Read these off the row that follows.
1) Read off the 2nd entry from the left.
2) Read off the first entry.
3) Read off the first entry from the right.
array([145, 206,  60, 177, 232])
1) 206
2) 145
3) 232
